Each row, then roughly how far along a hidden order it lies, from 0 to 30
[  1 -17 -22  16 -10  -9  29  59  25   6  16 -37 -14   4   5  17  16  -6
 -19   4 -17  16   5  12 -30  10  -6  -5  -7   7  -1  -8  -2  -4  -3  25
  -9  -5   1 -20   0  14   5  21   4   6  -3   6  45  16  42  21   5   0
  36   2  -6  23   4 -19  22 -33   4   2   8  -5  29 -17   0 -17   2   5
  -6  22 -41  23   0   7 -13   2 -29 -35  -4  17   3   8  -6  12  -4   0
 -21  -3   0  -1   8 -14  22  25  23  -4  -1  13  24 -10  -3  19   1  -1
   5  -9  38   1 -19 -30  16   0 -26   3 -34 -52]  18
[  3  -6 -27   8 -18  -3  36  52  24   0  14 -50 -16  -1  11  24  17  -3
 -20  -1 -17  18   6  16 -32  10  10  -2  -7  11  -2  -5   7  -4  -8  22
  -6  -4   0 -28   3  19   5  23  -1   4  -7  18  38  18  37  24   7   5
  31   6  -4  28   5 -25  22 -29   2   6   6  -8  26 -20  -3 -15   3   1
  -6  17 -40  21  -2  10 -18   2 -27 -39  -6  20   0  15  -2   6 -10   7
 -24   7  -4   1   6 -13  30  27  27  -3  10  12  24  -7   0  16   7   3
   2 -13  44   4 -24 -26  20   0 -26   0 -23 -48]  19
[ -8 -58 -17  35  -5  -8  16  86  44  30  23 -47 -12  21   2  11  23  -9
 -23  15 -35  18   2  -7 -29   5 -45 -16 -10  13   6 -17 -23   1   8  51
 -24 -13  -4 -41  -1   6  10  22  13  13  -7   2  74  11  80  26   5  -8
  61 -15 -18  34   8 -17  29 -39   9 -13  12   3  42 -29  10 -25   3  14
 -20  48 -58  29  13  -2 -20   1 -38 -48   5  22   5  -3   4  19  15 -38
 -40 -24   0   0  18 -25  -2  26  18 -20 -17  20  35 -36   3  42 -26  -6
  20  -9  45   1 -32 -59   1  -3 -30  13 -64 -88]  20
[ -2 -36 -23  24 -12  -7  24  73  34  13  17 -55 -14  10   6  15  18  -4
 -22   6 -29  17   4   0 -31   4 -20  -9  -7  11   2  -6  -8  -1  -1  37
 -13 -14   2 -34   0  13   5  24   6   9  -7  10  57  14  61  24   5  -1
  46  -5 -13  31   8 -19  24 -39  10  -3   8  -6  30 -23   6 -19   3   9
 -13  33 -49  25   8   5 -25   1 -30 -41  -2  23   4   8   2   9   6 -20
 -31 -10  -7  -1  13 -18  15  25  25 -13  -4  19  30 -20   2  29 -12  -2
  10 -16  46   8 -32 -51  10  -1 -30   5 -42 -66]  20
[  6 -18  23  11  32 -21 -19 -21   4   1  -6  65  -1  -1 -35 -34  -9  -9
  20  25   3 -18 -20  -5  16   8  -7  -5   6 -45  -7   7 -14  -2  11  -7
   2 -15  21  41  -8 -28 -19  -9  12  -4  28 -49   6 -17 -14 -15 -15 -21
 -10  -5   3 -53   8  28 -20  16  17  -8  -3 -11 -13  35   7   0 -10  14
   6  -1  26 -13   5  15  29  -6  31  27  -5 -23   9 -41 -20  13  10  15
  41 -29   8 -14   6   5 -18  -5  -5   4 -45   3 -19  14 -25  -5 -12 -13
   8  24 -48  -5  22  23  -6  10  17  24 -23  28]  1
[ 16  31 -13  -9  -5 -13  31  -1   4 -29   0  -2 -17 -21  -5   6   0  -1
  10  -2   7   4  -3  31 -19  15  53   8   2 -20 -12  10  22  -8 -14 -16
  11  -4  17  17   0  12 -14  15  -5  -6   9  -5  -5   8 -18   5   0   3
 -10  22  11 -13   5  -9   0 -13   6  19  -3 -19  -1  14  -9  -2  -2  -1
   9 -15  -1   0 -12  25   2  -1   7   4 -16   1   3   5 -19  -2 -23  56
  23  14  -4  -7  -4   6  42  16  26  15   5   2  -3  31 -18 -13  26   1
 -11  -5   4   4  -1  21  27   7 -15  -1   6  19]  10
[  1 -26  29  12  36 -21 -21 -21   2  14  -4  88   2   4 -40 -32  -8 -15
  22  30   5 -17 -19  -4  20  13 -24  -8   3 -44  -9  -6 -24  -4  19  -4
  -7  -8  15  37  -9 -32 -16 -14  17  -4  29 -56  13 -18 -14 -16 -15 -26
  -2  -9   0 -56   4  28 -13  17  13 -13   0  -1  -2  34   4  -6  -8  15
   6   1  22  -9   2   8  41  -4  26  21  -1 -27  10 -53 -23  25  12  11
  34 -35  19 -12   5   1 -30  -4 -13   7 -51   3 -18   8 -27  -6 -12 -14
  13  36 -53 -16  34  17  -8   8  21  28 -26  13]  1
[ 20  52  12 -29  17 -11  -8 -67 -22 -27 -18  68  -4 -25 -24 -18 -18   2
  23   1  27 -23 -14  24  17  11  57  14  11 -41 -18  26  26  -9 -10 -41
  29   1  22  61  -4 -13 -20 -14  -7 -11  24 -18 -44 -13 -60 -19 -12 -10
 -49  14  19 -55   4  16 -29  25   5  14 -11 -23 -35  41  -9  16 -11  -3
  21 -40  47 -25 -12  23  30  -6  38  38 -14 -25   0 -18 -21  -5 -20  67
  57  10   4  -6  -7  19  16  -5  -5  23  -6  -8 -35  47 -22 -42  28   1
 -18  21 -49  -3  30  65  14  14  19   3  41  81]  0
[  8   4 -18   6  -7 -11  32  33  17 -11  10 -25 -17  -8  -1  11   8  -4
  -8   2  -7  11   0  22 -28  14  24   0  -3  -8  -6   0   8  -6  -8   9
   1  -5  10  -7  -1  13  -6  21   0   0   3   0  24  13  17  14   3  -1
  14  11   2   6   6 -14  12 -25   6  10   3 -12  18  -2  -4 -11   0   3
   1   5 -23  13  -5  16  -8   0 -12 -20  -9  10   3   5 -11   5 -12  23
   1   4  -3  -5   3  -4  33  23  27   5   2   9  13   9 -10   3  10  -1
  -2  -8  23   4 -15  -6  21   3 -21   3 -21 -21]  14
[ -23  -94  -26   56  -32   10   25  127   77   41   28  -99   -9   31
   23   14   41   -9  -43   22  -64   30    8  -34  -31   -5  -80  -40
  -19   42   12  -49  -26   11   27   93  -44  -31  -18  -77   23   13
   29   51   12    6  -33   23  116   16  127   54   10   18   97  -15
  -30   78   14  -41   61  -58   16  -29   13   -2   74  -71   22  -31
   14   18  -39   78  -85   38   38    8  -54    4  -46  -86    4   48
    0   11   22   17   32  -98  -87  -33   -8    2   19  -54  -14   30
   29  -53  -22   30   69  -77   21   86  -52   -1   54  -22  101   14
  -71 -111   -4   -8  -38   33  -99 -127]  30

Part 2:
[ -3 -20  21   3  37  -6  10 -28   0 -13  11  -5  -4  -1   4  17  -9   6
  43  -1 -10   3  74  24   1  26 -83  45 -20   6  70   8 -77 -54  16  18
  -3  14 -15   0  40   8  35 -18  26 -11   5 -45  11  25 -16  -1 -12  35
  58  79 -84 -44  22  -4]  3
[ -3 -19  24  -7  33 -11  16 -46  -5  -5  16  -6 -10  -4  -4   3   5 -20
  48  -3  -6   5  70  44   8  41 -97  25 -27   3  88   8 -50 -50  12  12
  -7  28 -23 -11  43  11  47 -19  37   1  -6 -30  11  35 -16   0 -13  18
  46  90 -48 -31  19   2]  4
[  7 -25  46  -7  17   4  20 -48   7  -1  16 -14 -13  -3  -9   2  -4   5
  19  16 -12  -6  68  17  -4  30 -65  17  -3  -5  48 -10 -31 -68  58  13
  -9 -17 -27  -4  30 -12  24 -50  26  -8   4 -43   3  18 -49 -15 -24  11
  60  -1 -33   5  28   2]  1
[  -3  -35   31    0   33   -9    7  -24   -2    1   11   -7  -14   -7
   -5    3    0  -26   38  -10   -4    1   64   36    6   28 -127   31
  -24    7   83   16  -69  -64   39   20   -8    8  -36   -6   51    3
   46  -30   28   -4  -15  -25    5   31  -37    0  -11   15   37   92
  -34  -47   20   -2]  18
[  9 -29  50  -9   9  -4  23 -68   2   6  19 -10 -17  -5 -16  -3   1 -16
  23  14  -7  -5  39  23  -1  39 -62  11 -19  -5  51  -5 -18 -62  52  14
 -13 -11 -48  -4  42 -15  25 -51  32  -5  -8 -29   2  27 -69 -15 -24   4
  61   1 -21   5  35   3]  6
[  5 -14  56  -2  23   7  19 -60   6 -11  12 -11 -13  -2 -11   0  -8  22
  31  16 -11   1  74  14  -1  21 -58  20 -13  -5  52  -7 -36 -81  48  12
  -8  10 -11  -8  42  -2  39 -62  15  -5   2 -46   6  23 -15 -12 -22  23
  46   6 -63   4  28  -1]  0
[  7 -29  50  -1  14   5  14 -63  10  11  11  -9 -23  -8 -21  -4  -8  -9
   7   6  -8 -10  50  10  -2  23 -30   7  -8  -1  22   0 -10 -60  69  24
 -14 -32 -56  -8  46 -30  27 -51  21 -10 -17 -38  -6  21 -61 -20 -24  -5
  41   8  -6  -6  31  -4]  21
[ -7 -32  35  -8  28   3   6 -89  -6  10  13  -7 -23 -12 -25 -35  26 -34
  41 -12   4  16  71  62  21  39 -58 -14 -35   5 122  31 -68 -73  22  10
 -13  50 -58 -32  68   8  60 -23  47  11 -45  -8   1  43  -1  23 -10  15
  18 127 -56 -29  31  -5]  30
[  -8  -19   29   -2   32    5    9  -68   -1  -11    7   -9   -7   -4
  -10  -11    9   11   51    0   -8   14   78   43   11   32  -82   22
  -31    2   84   21  -83  -51   22    0   -3   41  -11  -23   61   18
   47  -40   34    4  -13  -21   10   33   30   13   -8   34   15  102
 -113  -22   25   -7]  7
[  -5   -6   23    8   39    5    9  -24    4  -20   10   -4   -2    1
    1   16  -14   22   54   -1  -13    5   96    8    2   15 -115   53
  -18    5   65    7  -83  -41   21   12   -1   20   -3   -3   30   13
   29  -18   21  -10    7  -46   15   26    4   -1   -8   39   27   73
 -105  -38   22   -7]  2
[ -4 -11  49   8  20  24   0 -80  17  -3   1  -8 -18  -7 -25 -18  -6  20
  24   1  -9   0  71  12   1   2 -48   7 -10   1  82  11 -22 -68  64  16
  -8 -14 -58 -20  50 -16  49 -55  20 -13 -17 -41  -4  28   0  -9 -17  14
  27  42 -59 -17  32 -12]  27
[  8 -40  52  -5  10   5  17 -61  10  11  10 -10 -26  -8 -25 -10  -1 -22
   6   9  -6  -9  50  16  -1  25 -35   2  -8  -4  59   1   5 -59  87  22
 -15 -34 -62  -8  45 -30  27 -58  24 -12 -18 -50  -7  26 -58 -20 -27  -4
  54  10   5   1  32  -1]  21
[  -3  -21   24    0   36    0   15  -41    2  -14   10   -6   -6    0
    0   11   -4   14   41    1    0    5   84   21    2   24  -93   44
  -20    2   70    5  -79  -61   29   14   -5   23  -21   -7   47   12
   37  -40   19   -3    4  -41   12   33   -4   -3  -15   33   37   62
 -101  -33   23   -4]  1
[ -1 -11  56   3  23  17   5 -84  15 -10   5  -7 -13  -4 -23 -19  -4  32
  25  11 -10   3  72  15   2  19 -65  10 -12  -3  47   3 -30 -68  55  11
  -8  -1 -40 -21  47 -11  49 -58  20  -6 -15 -42   3  25  19  -6 -23  20
  29  24 -78   7  42  -8]  13
[ 12 -25  71  -4  14  -1  18 -59  13   3  15 -10 -18  -3 -14   6 -15  -2
  15  18 -12 -11  67  -4  -7  27 -55  17  -6  -7  30 -15  -1 -74  75  22
 -15 -42 -52  -1  38 -28  24 -81  19 -15   0 -50  -2  20 -68 -30 -29   0
  66 -32  -7   8  34   3]  8
[ -7 -15  47  10  21  20  -2 -54  16  -3   0  -8 -18  -6 -18 -15  -9  20
  27  -2  -9   0  86   8   3  13 -69   1  -9   4  48  14 -37 -74  46  18
  -6  -6 -55 -15  62 -15  36 -46  18 -13 -20 -45   1  28  -4  -6 -15  15
  24  55 -66 -23  34 -13]  29
[ -5 -17  38  17  25  17  -7 -32  19  -7  -3  -5 -14  -7 -18   0 -18  16
  23  -7 -12  -5  82   0  -1   3 -83  31  -2   8  51  11 -42 -72  44  27
  -5 -12 -50 -10  26 -18  26 -37  11 -19 -10 -41  19  25 -22 -15 -13  15
  26  90 -44 -44  21 -15]  30
[  4  -9  62  13   7  31   3 -47  26  -1   0 -10 -21  -6 -32  -9 -24  34
  -1   6 -15 -13  86 -17 -11  -5 -49  10   9  -2  21  -4  17 -68  79  22
 -10 -61 -69  -7  41 -42  17 -90   7 -25  -7 -62 -10  11 -31 -33 -28   2
  33 -24 -13  -4  34 -14]  29
[  4 -11  76   2  11  30  21 -88  20   0   4 -11 -22  -7 -39 -26  -8  31
   6  14 -10  -5  68   4  -4  10 -32  -8  -1  -7  48  -2  16 -76  86  15
 -11 -27 -72 -25  42 -33  28 -72  14 -13 -17 -61 -10  25 -27 -21 -27   2
  40  -2 -42   7  49 -10]  24
[ 10 -28  62  -1  10  13  13 -51  15  10  11 -11 -17  -7 -32  -7 -11  -6
   3   9  -9 -11  61  -4  -6  20 -39  -3  -2  -5  40   7  13 -81  83  24
 -14 -46 -70  -8  42 -37  22 -30  24 -15 -16 -52 -10  19 -64 -25 -26  -9
  56 -19   7   0  44  -3]  23
[  6 -13  54  -7  16   3  21 -76   7 -13  13  -9  -9  -3 -20  -8   1  14
  23  17 -10  -1  75  18   1  34 -75  13 -15  -7  51  -7 -11 -87  57  11
  -9 -12 -30  -8  46  -6  49 -62  22  -5  -2 -41   4  30 -12  -9 -23  20
  48  -2 -53  16  41   1]  0
[  5 -24  37  -2  20  -2  19 -41   9   0  12  -7  -8  -3  -1  11  -8  -6
  26  10 -10  -5  54  15  -3  32 -83  30 -13  -1  53  -5 -40 -63  55  16
  -8   3 -27  -1  39  -9  28 -45  24  -9   0 -47   4  23 -44 -14 -18  12
  22  21 -22 -11  25   0]  5
[  2 -20  51  10  13  16   4 -39  17   1   5  -8 -18  -5 -21   0 -20   7
  17   2 -11 -11  50 -11  -6  10 -64  19   1   2  30   2  -8 -68  46  26
  -8 -43 -61  -3  50 -29  22 -50  13 -21  -4 -52  -8  26 -39 -25 -21   3
  42   6 -14 -24  29 -10]  27
[ -1 -17  42  -2  26   1  16 -63   0 -10  13  -9 -10   0  -2   0  -1  12
  42   8 -10   3  78  25   3  31 -87  31 -21  -1 100   3 -66 -59  43   7
  -7  17 -22  -4  41  10  37 -37  20  -2  -4 -28  11  32  -5  -5 -18  28
  30  65 -83 -18  23   0]  1
